In the rows, 128 means zero.
Each row of numbers stands for one object and depends on some of the facts below. Use the named rows to name the rest.

There are 4 kinds of fact about the objects: drurul, kligri, brepluskin, kuno.
Z102 drurul:Z161 brepluskin:vutrudul kuno:Z839
Z103 drurul:Z988 kligri:Z84 brepluskin:vutrudul kuno:Z813
Z109 drurul:Z842 kligri:Z682 Z84 brepluskin:vutrudul
Z112 drurul:Z999 Z160 Z965 kligri:Z530 brepluskin:vutrudul
Z115 brepluskin:veflur kuno:Z416
Z12 kligri:Z84 brepluskin:vutrudul
Z120 kligri:Z112 Z125 brepluskin:vutrudul kuno:Z441
Z122 drurul:Z548 Z841 brepluskin:zanon kuno:Z725
Z125 kligri:Z638 brepluskin:zoso
Z131 brepluskin:vutrudul kuno:Z889
Z133 drurul:Z999 Z160 Z765 brepluskin:zanon
Z134 brepluskin:vutrudul
Z137 drurul:Z243 brepluskin:zanon kuno:Z286
Z139 drurul:Z477 Z965 kligri:Z102 Z196 brepluskin:zanon kuno:Z122
Z142 drurul:Z220 Z544 Z779 Z965 Z457 brepluskin:veflur
Z143 drurul:Z263 Z988 Z77 brepluskin:vutrudul
Z149 drurul:Z665 brepluskin:zoso
Z157 drurul:Z476 Z543 brepluskin:zanon
Z160 drurul:Z30 Z142 brepluskin:zanon kuno:Z139
Z161 drurul:Z965 brepluskin:vutrudul
Z163 drurul:Z884 brepluskin:vutrudul
Z164 drurul:Z779 kligri:Z687 brepluskin:zanon
Z174 drurul:Z544 brepluskin:vutrudul
Z180 drurul:Z569 Z53 Z477 kligri:Z938 brepluskin:vutrudul kuno:Z868
Z181 drurul:Z835 Z965 brepluskin:zanon
Z189 brepluskin:zanon kuno:Z202
Z191 drurul:Z544 Z779 brepluskin:vutrudul
Z193 drurul:Z12 Z965 brepluskin:vutrudul
Z196 drurul:Z988 brepluskin:veflur
Z198 drurul:Z951 Z965 brepluskin:vutrudul kuno:Z779
Z202 kligri:Z988 Z835 Z78 Z421 brepluskin:zanon kuno:Z115
Z205 drurul:Z498 Z988 Z174 kligri:Z249 Z768 brepluskin:vutrudul kuno:Z64
Z21 drurul:Z988 Z770 brepluskin:veflur
Z216 drurul:Z23 Z665 brepluskin:vutrudul kuno:Z664
Z218 drurul:Z938 Z131 Z965 kligri:Z988 brepluskin:zoso kuno:Z80
Z220 drurul:Z965 brepluskin:vutrudul
Z23 drurul:Z988 Z220 brepluskin:veflur
Z238 drurul:Z988 Z457 kligri:Z995 brepluskin:zanon
Z239 drurul:Z430 Z122 Z216 Z790 Z457 kligri:Z996 Z250 Z839 brepluskin:zoso
Z243 drurul:Z950 brepluskin:zanon kuno:Z938
Z249 brepluskin:vutrudul
Z250 brepluskin:vutrudul
Z262 drurul:Z12 brepluskin:vutrudul
Z263 drurul:Z965 brepluskin:vutrudul
Z267 brepluskin:vutrudul kuno:Z43
Z268 brepluskin:zanon kuno:Z466
Z270 drurul:Z441 Z131 Z965 kligri:Z530 brepluskin:zanon
Z277 drurul:Z23 brepluskin:zanon
Z286 kligri:Z884 brepluskin:zoso kuno:Z951
Z293 kligri:Z270 brepluskin:vutrudul kuno:Z37
Z295 brepluskin:vutrudul kuno:Z617
Z30 drurul:Z841 brepluskin:vutrudul
Z304 kligri:Z617 Z423 brepluskin:vutrudul
Z310 brepluskin:zanon kuno:Z268
Z329 drurul:Z988 Z385 Z220 Z196 Z779 Z965 brepluskin:vutrudul kuno:Z658
Z343 drurul:Z988 Z834 Z809 kligri:Z736 Z638 brepluskin:vutrudul kuno:Z373
Z344 drurul:Z896 Z526 brepluskin:vutrudul kuno:Z723
Z35 brepluskin:zoso kuno:Z703
Z37 brepluskin:vutrudul kuno:Z384
Z373 drurul:Z477 kligri:Z454 brepluskin:vutrudul kuno:Z949
Z379 drurul:Z131 Z393 Z611 Z804 kligri:Z996 brepluskin:veflur
Z384 drurul:Z705 kligri:Z109 brepluskin:vutrudul kuno:Z263
Z385 drurul:Z53 Z928 kligri:Z416 brepluskin:zanon kuno:Z768
Z393 drurul:Z23 Z109 Z43 brepluskin:zanon kuno:Z163
Z398 drurul:Z988 Z457 kligri:Z139 brepluskin:zanon
Z407 drurul:Z263 Z965 brepluskin:veflur
Z416 drurul:Z238 Z484 brepluskin:zanon
Z421 brepluskin:vutrudul
Z422 drurul:Z842 Z965 brepluskin:zanon
Z423 brepluskin:zoso
Z426 drurul:Z12 Z965 brepluskin:veflur kuno:Z12
Z43 drurul:Z779 brepluskin:zoso kuno:Z997
Z430 drurul:Z5 Z484 brepluskin:zanon kuno:Z523
Z435 drurul:Z988 Z484 Z965 kligri:Z681 Z608 brepluskin:zanon
Z437 brepluskin:vutrudul kuno:Z455
Z441 drurul:Z476 Z611 kligri:Z198 brepluskin:vutrudul kuno:Z68
Z446 drurul:Z465 Z5 Z544 brepluskin:vutrudul
Z451 drurul:Z938 Z776 Z373 Z739 brepluskin:zoso
Z454 kligri:Z49 Z196 brepluskin:vutrudul kuno:Z736
Z455 brepluskin:zanon kuno:Z569
Z456 drurul:Z988 Z202 brepluskin:vutrudul
Z457 drurul:Z544 Z965 brepluskin:vutrudul kuno:Z996
Z465 drurul:Z131 Z779 brepluskin:vutrudul
Z466 drurul:Z841 Z77 Z779 kligri:Z884 brepluskin:vutrudul
Z474 drurul:Z476 Z437 Z238 brepluskin:veflur
Z476 drurul:Z950 Z611 brepluskin:vutrudul kuno:Z770
Z477 drurul:Z988 Z220 Z544 brepluskin:zanon
Z479 drurul:Z664 Z68 brepluskin:vutrudul
Z484 drurul:Z965 brepluskin:vutrudul kuno:Z950
Z488 kligri:Z476 brepluskin:veflur kuno:Z343
Z49 drurul:Z498 brepluskin:zanon
Z498 drurul:Z544 brepluskin:zanon kuno:Z647
Z5 drurul:Z965 brepluskin:zoso
Z51 drurul:Z841 Z43 brepluskin:zoso kuno:Z604
Z523 drurul:Z23 Z220 Z779 Z457 brepluskin:vutrudul
Z526 drurul:Z53 Z965 brepluskin:vutrudul kuno:Z83
Z53 drurul:Z5 Z544 Z965 brepluskin:zanon
Z530 kligri:Z682 Z534 brepluskin:vutrudul kuno:Z715
Z534 kligri:Z681 brepluskin:vutrudul
Z535 drurul:Z739 Z196 Z446 brepluskin:zanon
Z543 drurul:Z5 brepluskin:zoso kuno:Z137
Z544 drurul:Z988 brepluskin:vutrudul
Z548 brepluskin:zanon
Z551 drurul:Z817 brepluskin:vutrudul
Z557 drurul:Z779 Z965 brepluskin:zanon
Z569 drurul:Z878 brepluskin:vutrudul
Z571 drurul:Z988 brepluskin:vutrudul
Z574 kligri:Z422 Z51 brepluskin:veflur
Z598 drurul:Z841 Z965 brepluskin:vutrudul
Z602 brepluskin:vutrudul kuno:Z488
Z604 brepluskin:vutrudul kuno:Z103
Z608 kligri:Z803 brepluskin:vutrudul kuno:Z267
Z610 drurul:Z776 Z139 Z779 brepluskin:zanon
Z611 drurul:Z196 Z457 kligri:Z161 brepluskin:vutrudul
Z612 drurul:Z5 brepluskin:veflur
Z617 kligri:Z535 brepluskin:zanon kuno:Z598
Z618 drurul:Z385 kligri:Z776 Z112 brepluskin:zoso
Z638 kligri:Z476 Z765 brepluskin:veflur
Z64 kligri:Z548 Z836 Z238 Z488 brepluskin:vutrudul kuno:Z160
Z647 brepluskin:zanon kuno:Z78
Z648 brepluskin:zanon kuno:Z109
Z651 drurul:Z270 Z196 brepluskin:zanon
Z656 drurul:Z143 Z457 brepluskin:vutrudul
Z658 kligri:Z758 brepluskin:zoso kuno:Z84
Z664 drurul:Z191 kligri:Z30 Z928 brepluskin:vutrudul
Z665 drurul:Z647 brepluskin:vutrudul kuno:Z719
Z669 drurul:Z928 brepluskin:veflur
Z672 kligri:Z930 Z648 brepluskin:vutrudul kuno:Z30
Z676 drurul:Z477 brepluskin:zoso
Z68 brepluskin:vutrudul kuno:Z76
Z681 drurul:Z239 Z665 kligri:Z665 brepluskin:vutrudul kuno:Z293
Z682 drurul:Z30 Z836 Z543 Z191 brepluskin:zanon kuno:Z608
Z684 drurul:Z658 kligri:Z950 brepluskin:vutrudul
Z687 brepluskin:zanon kuno:Z966
Z696 drurul:Z12 kligri:Z268 brepluskin:vutrudul
Z703 drurul:Z423 Z612 brepluskin:zanon
Z705 kligri:Z995 Z465 brepluskin:vutrudul
Z707 brepluskin:veflur kuno:Z95
Z713 drurul:Z263 Z131 kligri:Z174 Z770 brepluskin:vutrudul
Z715 kligri:Z488 brepluskin:veflur kuno:Z544
Z719 brepluskin:zanon kuno:Z841
Z720 drurul:Z53 brepluskin:zoso kuno:Z842
Z723 drurul:Z53 kligri:Z672 Z765 brepluskin:veflur
Z725 kligri:Z950 brepluskin:zoso
Z736 drurul:Z965 brepluskin:vutrudul kuno:Z530
Z739 drurul:Z569 Z23 Z457 brepluskin:vutrudul
Z74 drurul:Z220 Z841 brepluskin:zoso
Z758 drurul:Z842 Z131 Z77 kligri:Z139 brepluskin:zanon kuno:Z681
Z76 drurul:Z835 Z544 brepluskin:zanon kuno:Z989
Z762 drurul:Z466 Z286 brepluskin:zoso kuno:Z479
Z765 drurul:Z965 brepluskin:vutrudul
Z768 drurul:Z95 brepluskin:vutrudul
Z77 drurul:Z457 kligri:Z143 Z161 brepluskin:vutrudul
Z770 drurul:Z776 Z988 Z571 brepluskin:zanon
Z776 drurul:Z988 Z544 brepluskin:zanon
Z779 drurul:Z544 Z965 brepluskin:vutrudul kuno:Z946
Z78 drurul:Z134 Z544 brepluskin:vutrudul
Z79 drurul:Z770 Z477 Z43 brepluskin:vutrudul kuno:Z814
Z790 drurul:Z705 brepluskin:zoso
Z80 brepluskin:vutrudul kuno:Z979
Z803 drurul:Z51 Z965 kligri:Z421 brepluskin:zoso
Z804 drurul:Z109 Z841 Z161 kligri:Z12 brepluskin:vutrudul
Z807 brepluskin:veflur kuno:Z834
Z809 brepluskin:zanon
Z81 drurul:Z835 Z647 Z965 kligri:Z842 brepluskin:zoso
Z811 kligri:Z768 Z21 brepluskin:vutrudul
Z813 kligri:Z534 Z681 Z665 brepluskin:zanon kuno:Z189
Z814 drurul:Z134 Z988 brepluskin:veflur kuno:Z120
Z817 drurul:Z465 Z988 brepluskin:vutrudul
Z83 brepluskin:vutrudul kuno:Z437
Z830 drurul:Z143 brepluskin:veflur kuno:Z250
Z834 drurul:Z196 brepluskin:zoso
Z835 drurul:Z196 kligri:Z682 Z871 brepluskin:vutrudul
Z836 drurul:Z938 Z30 Z841 Z965 brepluskin:vutrudul
Z839 drurul:Z841 kligri:Z534 brepluskin:vutrudul
Z84 drurul:Z286 brepluskin:vutrudul kuno:Z696
Z841 brepluskin:vutrudul kuno:Z762
Z842 kligri:Z416 brepluskin:vutrudul
Z868 drurul:Z611 brepluskin:vutrudul kuno:Z329
Z871 drurul:Z139 Z770 Z474 Z598 kligri:Z681 Z535 brepluskin:vutrudul kuno:Z498
Z878 drurul:Z220 brepluskin:zoso
Z884 drurul:Z988 brepluskin:veflur
Z889 kligri:Z84 Z421 brepluskin:vutrudul kuno:Z758
Z896 drurul:Z776 Z878 kligri:Z270 brepluskin:vutrudul
Z9 drurul:Z790 brepluskin:vutrudul kuno:Z243
Z90 kligri:Z9 brepluskin:vutrudul kuno:Z79
Z912 drurul:Z526 brepluskin:vutrudul
Z917 kligri:Z977 brepluskin:zanon kuno:Z809
Z926 drurul:Z30 kligri:Z133 Z715 Z807 Z451 brepluskin:vutrudul
Z928 drurul:Z884 brepluskin:vutrudul kuno:Z543
Z930 drurul:Z49 Z779 kligri:Z682 brepluskin:vutrudul
Z931 drurul:Z142 Z191 brepluskin:vutrudul kuno:Z35
Z932 drurul:Z189 kligri:Z684 Z658 brepluskin:vutrudul
Z938 brepluskin:zanon
Z946 kligri:Z426 Z912 brepluskin:vutrudul kuno:Z174
Z949 drurul:Z74 Z457 brepluskin:vutrudul
Z95 brepluskin:vutrudul kuno:Z112
Z950 kligri:Z977 brepluskin:zoso kuno:Z393
Z951 drurul:Z841 Z647 Z544 brepluskin:vutrudul kuno:Z602
Z965 kligri:Z202 brepluskin:zanon
Z966 drurul:Z131 Z530 kligri:Z682 brepluskin:zanon
Z977 kligri:Z930 Z421 Z457 brepluskin:vutrudul
Z979 drurul:Z139 brepluskin:zanon
Z982 kligri:Z651 Z103 brepluskin:vutrudul
Z988 brepluskin:zanon
Z989 brepluskin:zanon kuno:Z238
Z99 drurul:Z5 Z611 Z142 brepluskin:veflur kuno:Z574
Z995 brepluskin:vutrudul
Z996 kligri:Z90 brepluskin:vutrudul kuno:Z180
Z997 brepluskin:vutrudul kuno:Z23
Z999 drurul:Z53 Z965 brepluskin:zanon kuno:Z454

Some rows with their names:
Z878: [130 122 124 137 132 135 130 132 142 126 131 128 129 133 113 129 130 128
 127 126 147 134 130 114 142 119 140 126 144 133]
Z842: [133 136 130 124 127 133 137 133 140 137 145 133 134 103 104 133 141 124
 130 157 121 133 142 134 134 134 112 128 108 120]
Z76: [133 111 130 136 122 129 123 128 121 122 117 123 126 127 139 124 129 138
 113 132 166 138 128 124 116 130 135 125  96 124]
Z604: [126 126 128 125 130 124 126 129 133 133 123 127 125 145 130 105 128 132
 126 136 116 132 121 128 133 133 118 136 136 137]
Z191: [129 130 125 128 123 132 128 128 138 129 128 123 123 128 124 140 127 127
 129 138 126 136 130 133 118 123 119 122 120 130]
Z103: [123 115 122 139 123 133 128 125 152 126 109 127 122 127 144 148 113 133
 136 138 129 126 121 127 101 139 128 124 146 122]
Z707: [127 126 133 121 129 128 131 125 105 138 114 125 124 151 142 102 122 127
 123 113 118 133 125 130 132 124 117 144 136 140]
Z989: [129 110 133 122 124 134 125 128 119 126 132 127 131 131 132  87 128 135
 111 142 138 147 113 125 135 131 127 141 118 129]
Z736: [134 133 127 135 129 116 134 131 131 128 137 124 123 128 126 142 139 130
 131 128 137 133 146 132 133 130 120 121 111 127]
Z997: [125 130 132 119 132 129 123 126 133 129 125 127 129 137 133 104 125 129
 122 142 116 121 121 138 123 128 121 131 131 129]
Z664: [123 124 123 125 121 128 125 133 134 112 134 131 126 117 119 119 143 125
 139 146 110 131 120 126 127 139 128 120 139 117]
Z23: [127 113 123 124 115 142 126 129 131 118 123 129 129 107 116 123 133 126
 116 142 127 142 135 123 110 126 132 119 125 106]
Z398: [134 121 121 137 128 131 127 126 123 135 105 130 133 117 135 145 127 132
 128 118 162 108 137 117 113 127 146 125 119 117]
Z193: [131 136 129 136 127 115 126 130 123 118 138 123 123 135 136 134 138 130
 131 128 138 124 134 138 128 128 122 122 107 125]
Z51: [135 133 132 142 140 129 131 128 132 131 139 120 120 152 126 134 124 130
 129 118 170 141 121 126 147 113 134 130  99 149]
Z647: [135 125 132 122 131 144 138 131 132 137 134 131 131 126 108 119 133 124
 125 130 145 148 145 128 131 115 124 130 109 129]
Z456: [124 114 117 133 121 116 125 127 132 129 106 127 128 132 136 136 124 138
 123 128 104 118 127 119 119 139 138 122 162 125]

Name these rows:
No name comes twice in this set of rows, the named rows included.
[136 135 135 128 125 158 147 130 136 145 153 128 130 114  86 151 127 117
 133 146 137 170 138 134 139 115 110 136 103 133] | Z965
[118 155 131 107 132 127 132 117  86 136 129 143 146 112 130 151 122 108
 154  84  34  72 135 137 143 123 143 124 203  97] | Z488
[129 122 129 131 129 139 119 130 137 120 139 136 139  98 119 108 131 128
 114 150 138 117 109 126 143 131 145 127 126 111] | Z725
[131 136 133 131 125 140 138 132 139 137 140 120 116 151 109 133 118 124
 137 140 127 172 121 149 129 117 105 138 124 157] | Z131
[129 109 128 135 116 140 123 128 139 120 125 131 134  91 124 131 132 134
 107 155 159 146 122 122 111 138 136 123 110 112] | Z238
[128 127 125 132 126 125 121 132 136 110 134 132 128 106 126 109 146 129
 128 146 135 125 127 126 129 138 120 123 112 114] | Z696
[128 138 130 127 123 142 137 133 144 129 148 126 122 135  98 134 131 118
 136 154 125 167 135 143 129 115 103 128 115 138] | Z841
[127 120 132 120 119 143 130 131 129 121 148 132 133 110 102 124 144 125
 126 137 123 158 133 117 144 125 127 124 121 116] | Z938
[125 105 120 125 116 141 122 127 139 119 122 133 132 102 121 127 133 132
 114 126 131 133 132 107 120 129 143 117 149 110] | Z770
[131 124 126 128 121 131 130 134 147 125 140 127 130 109 111 135 140 128
 118 161 124 143 135 130 122 130 119 119 114 116] | Z263
[114 152 116 125 133 120 117 120 119 126 111 140 138 111 134 176 120 115
 170  77  56  55 128 124 117 122 160 100 216 106] | Z343

Now the same objects, written a new way:
Some objects and their rows:
Z841: [149 138 141 131 132 109  87 156 123 124 124 107 131 113 130  84 133 136
 109 131 120 130 135 113 144 118 135 114 126 148 127 144 146  97 157 127
 127 135 202 130 147 133 141]
Z243: [135 116 137 119 128 117 128 108 141 122 131 141 124 130 120 129 141 133
 141 122 130 122 138 115 113 120 123 123 127 122 136 130 152 125 119 128
 137 131  94 120 127 121 131]
Z249: [147 132 128 132 132 138  90 103 128 120 130 137 151 139 127 127 124 138
 129 141 129 132 110 134 129 132 131 135 125 136 135 124 108 146 140 129
 115 123 111 126 142 120 128]
Z705: [160 136 129 136 133 132  80 134 125 130 134 151 147 110 143 113 126 141
 121 144 121 129 130 133 138 130 134 128 125 141 134 131 126 122 150 121
 125 132 152 129 136 130 131]
Z574: [186 119 121 141 125 132 109 119 145 104 131 137 150 166 128 137 150 134
 130 128 144 123 135 142 136 125 133 127 126 120 137 127 135 165 128 118
 135 136  96 128 138 114 111]
Z115: [159 124 126 135 128 126  93 100 128 113 134 127 150 134 131 139 124 144
 133 132 121 124 122 124 120 131 120 133 125 131 134 122 139 153 117 133
 136 125  89 118 144 117 128]
Z83: [148 125 132 127 130 127 102 110 133 128 124 135 150 159 126 129 135 138
 129 132 149 131 122 126 136 130 139 132 123 130 140 123 114 144 152 129
 109 121 102 124 146 120 127]
Z977: [149 134 122 136 128 145  90 121 135 128 137 138 158 125 139 136 123 148
 124 148 131 129 123 135 138 131 135 137 120 130 134 117 113 139 141 118
 118 122 112 134 132 124 122]
Z996: [158 127 127 127 126 126 107 102 131 125 126 117 150 112 146 136 132 142
 120 139 132 125 129 113 153 127 129 134 121 130 133 114  99 138 137 134
 111 119 138 130 140 125 119]
Z379: [106 133 115 138 126 136 152 130 115 128 130 150 117 118 144 145 125 117
 140 134 119 115 133 129 123 136 129 130 132 117 126 121 130 143 119 129
 155 127 132 127 113 132 112]
Z109: [146 145 127 157 132 134  65 204 117 139 142  98 149 127 121 130 112 133
 113 128 132 132 139 171 123 126 138 118 124 119 122 129 123 147 138 103
 159 138 181 142 130 134 109]
Z656: [109 134 125 129 128 130 154 135 117 125 123 105 115 139 118 132 121 114
 118 123 134 127 114 128 136 132 132 129 132 124 120 120 109 132 128 138
 131 124 150 136 129 137 127]
Z557: [111 122 126 124 126 120 162 128 129 115 123 102  87 110 122 138 136 119
 136 115 120 121 133 103 110 121 114 123 133 117 123 122 144 120 100 138
 154 127 129 128 113 135 121]
Z523: [121 136 122 131 129 137 152 154 121 111 122 112 115 204 121 143 142 101
 122 117 149 123 129 157 135 140 143 128 135 114 124 125 113 168 138 123
 162 137 130 133 129 133 125]
Z267: [145 132 127 130 132 136  84 118 126 119 133 127 152 133 128 131 126 140
 130 138 130 130 114 134 131 132 130 136 125 138 137 122 105 150 136 130
 119 121 110 123 145 121 135]
Z398: [110 121 120 115 122 133 167 130 133 129 135 138 112 115 130 150 118 122
 134 125 109 128 140 132 120 131 117 133 133 115 123 129 143 129 103 128
 151 133  90 126 103 134 131]
Z664: [161 130 126 135 128 138 124 156 131 112 127 124 138 178 129 127 143 120
 118 126 143 129 137 145 145 133 141 124 130 124 131 132 120 157 144 116
 142 141 141 132 131 129 124]

Rows to name:
No name comes twice in this set of rows, the named rows included.
[123 114 132 112 125 102 148 110 122 116 131  89 100 126 124 155 129 124
 126 113 116 124 148 103 122 125 115 125 134 111 117 115 144 141  90 141
 171 127 117 121 125 146 132] | Z76
[158 105 140 112 127 105  95  88 139 107 135 129 139 136 132 156 147 144
 138 122 131 123 151 107 123 120 125 130 125 119 136 118 153 149 108 132
 156 126  82 111 147 124 131] | Z989
[140 131 138 137 129 112  97 149 120 164 131 142 164 111 138 122 129 130
 127 122 142 135 152 153 133 122 122 121 122 123 119 144 106 135 141 112
 112 132 189 129 142 127 115] | Z530
[180 137 128 148 128 124  92 195 132 106 133  82 148 127 124 111 128 138
 104 132 134 129 141 139 145 118 143 115 120 129 126 127 144 121 140 109
 149 139 187 144 136 131 114] | Z12
[106 136 119 119 125 139 141 125 112 138 131 131 131 149 147 146 113 116
 120 130 121 132 126 139 138 140 130 139 131 122 118 121 106 151 131 128
 138 124 128 131 124 140 134] | Z180
[127 137 133 140 131 128  96 168 114 160 139 122 152 103 130 119 109 131
 117 127 123 138 133 159 128 130 123 124 125 128 117 145 112 128 136 110
 127 132 176 133 131 134 132] | Z835
[105 142 114 163 132 163 181 185 153 129 109 147 109  85  78  55 136 121
 148 132 137 126  73 140 104 119 128 107 128 148 138 157 135  48 132 122
  56 134 133 150  87  99 100] | Z543
[150 111 139 108 120 113 138 119 145 138 138 125 132 136 125 140 124 138
 122 120 123 137 157 128 130 121 127 128 127 121 122 136 165 113 115 116
 140 137  96 125 121 133 142] | Z202
[ 72 142 127 139 127 166 198 147 159 175 113 193 141 110  85  64 113 120
 145 135 154 145  68 147 108 132 133 124 122 156 139 158 111  33 157 114
   9 123 110 148  97  95 132] | Z928
[148 134 115 138 132 141 107 159 123  95 130  98 132 180 120 139 138 116
 120 128 137 125 115 150 130 137 134 132 133 121 129 119 105 181 131 125
 161 133 115 132 134 133 126] | Z479
[140 124 136 120 123 110 140 123 130 127 128 102 129 118 116 108 120 129
 115 120 114 131 133 120 132 124 128 121 128 136 120 143 151  98 123 129
 122 134 145 131 132 130 141] | Z196
[171 139 123 143 133 130  80 173 126 111 133 119 140 145 136 110 138 126
 110 139 120 127 136 148 143 130 143 123 132 138 131 142 140 132 147 117
 163 147 168 134 130 136 127] | Z842
[ 98 134 143 114 130 117 117  99 114 157 122 174 141 116 146 110 132 133
 132 131 133 134 135 115 134 128 128 127 124 146 133 137 127 102 160 130
  99 122 166 119 143 130 141] | Z665
[149 122 121 151 127 116 125 163 130 116 133  79 122 103 109 153 137 124
 135 112 130 118 146 143 111 116 110 114 128 100 125 122 130 150  95 122
 165 132 143 136 112 128  97] | Z966

Now the same objects, written a new way:
Some objects and their rows:
Z551: [131 141 135 150 102  95 121 176  97 136 125 147 106 125  76 147 110 138
 126 155 142 142 104 133 106 149  85]
Z817: [133 144 135 164  90  77 117 180 103 136 105 136  85 113  81 163 110 153
 128 148 143 163 110 135  90 144  85]
Z611: [120 135 129 155  96  82 111 165 102 129 137 142 102 109  79 140 101 148
 117 149 143 144 109 132 101 156  73]
Z535: [141 143 132 152 105  94 137 172  96 141 118 136 100 125  72 140 112 133
 130 153 134 131 109 132  99 136  84]
Z421: [138 140 137 142 103  98 124 180  84 137 122 147 105 136  77 142 111 130
 130 157 141 137  99 132 105 145  87]
Z112: [144 112 156 169 136 149  88 182 125 125 119 169  76 173  76 132 126 144
 122 113 145 145 101 104  99 154  42]
Z164: [122 126 135 166 100  82 116 162  93 131 146 144 104  93  92 125 121 152
 100 129 148 112 124 143 136 133  98]
Z779: [126 142 162 155 134  87  89 173 135 131 155 120  81 128  97 145  74 112
 115 136 168 108 133 165 106 157  88]
Z725: [121 133 128 170 110 157  70 163 123 140 104 164  99 117  68 130 124 134
 112 147 126 148 105 132 106 145  42]
Z249: [134 140 132 140 108  96 128 180  67 142 125 144 100 128  83 140 116 132
 134 149 136 137  88 135 108 145  83]
Z715: [143 135 123 121 105  96 143 160 113 134 127 133 111 127  61 141 130 149
 125 147 147 129  99 144 103 116  64]
Z676: [146 140 126 162 104 100 113 174  95 141 129 139 104 112  73 138 108 139
 121 156 130 136 114 135 107 148  85]
Z103: [136 138 143 163  97  69 108 190 106 133  95 143  82 112  91 175  94 150
 130 144 133 170 119 149  75 136  64]
Z163: [121 118 150 160 113 142  78 174 105 131 105 175  82 159  77 130 111 147
 132 116 134 149 109 109  89 138  27]
Z79: [131 145 133 154  99  86 119 170  94 142 126 140 104 128  76 143 109 138
 124 157 148 140 101 135 103 155  95]
Z435: [157 128 136 167 116  92 127 180 138 127 122 127  87 103  71 169 123 149
 110 146 146 149 106 143  98 154  72]
Z598: [131 152 137 175 101 156 127 155 149 144 116 120  77 145  61 124 173 140
 109 147 182 137  69 114 143 184  99]

Name these rows:
No name comes twice in this set of rows, the named rows included.
[158 146 121 146 110  56 131 188  81 135 156 126 121  88  80 156  76 120
 121 177 120 124 121 166 100 143 107] | Z720
[121 143 128 168  98 152 117 153 124 143 100 143  89 133  58 124 148 147
 123 144 149 139  92 115 122 146  61] | Z979
[104 159 160 166 106 141  60 162 148 155  89 158  77 167  85 132  87 120
 125 138 162 123 141 164 102 124  86] | Z174
[ 87 160 131 137 105 154  83 167 117 151  89 126  83  97  92 137 131  98
 129 169 149 134  80 176 129 142  68] | Z768
[121 123 141 178  97 134  98 157  96 134 117 175  86 149  75 115 145 169
 111 112 155 145  99  99 125 150  67] | Z664
[149 139 147 149 121 105 127 187 106 136 138 130  91 141  83 142 109 123
 124 152 151 126  97 137 110 156  97] | Z836
[167 152 114 148  85  48 192 166  77 141 151 115 129 107  52 148 124 152
 117 175 144 133  93 122 113 157 135] | Z310
[114 151 119 170  87 149 113 138 138 148  99 135  99 115  53 130 161 150
 107 156 158 141  88 121 129 159  73] | Z966
[137 157 117 117  99  58 149 188  92 142 132 106 130  71  90 166  86  92
 121 203 131 115 107 202 108 127 119] | Z648
[138 139 132 162  96  93 123 159 104 139 134 150 108 131  62 138 123 160
 114 146 150 146  98 119 108 161  87] | Z373
[159 142 125 137  96  39 151 184  69 137 154 135 132 116  76 155  97 140
 120 172 137 135 101 147  98 152 119] | Z90
[192 107 157 148 149  49 148 216 102 110 179 140 103 140  90 168  85 125
 115 137 137 127 116 136  86 165  88] | Z484
[134 149 140 163  98  85 125 174 129 138 124 118  83 116  82 157 120 140
 117 153 160 145 105 149 107 162 100] | Z329

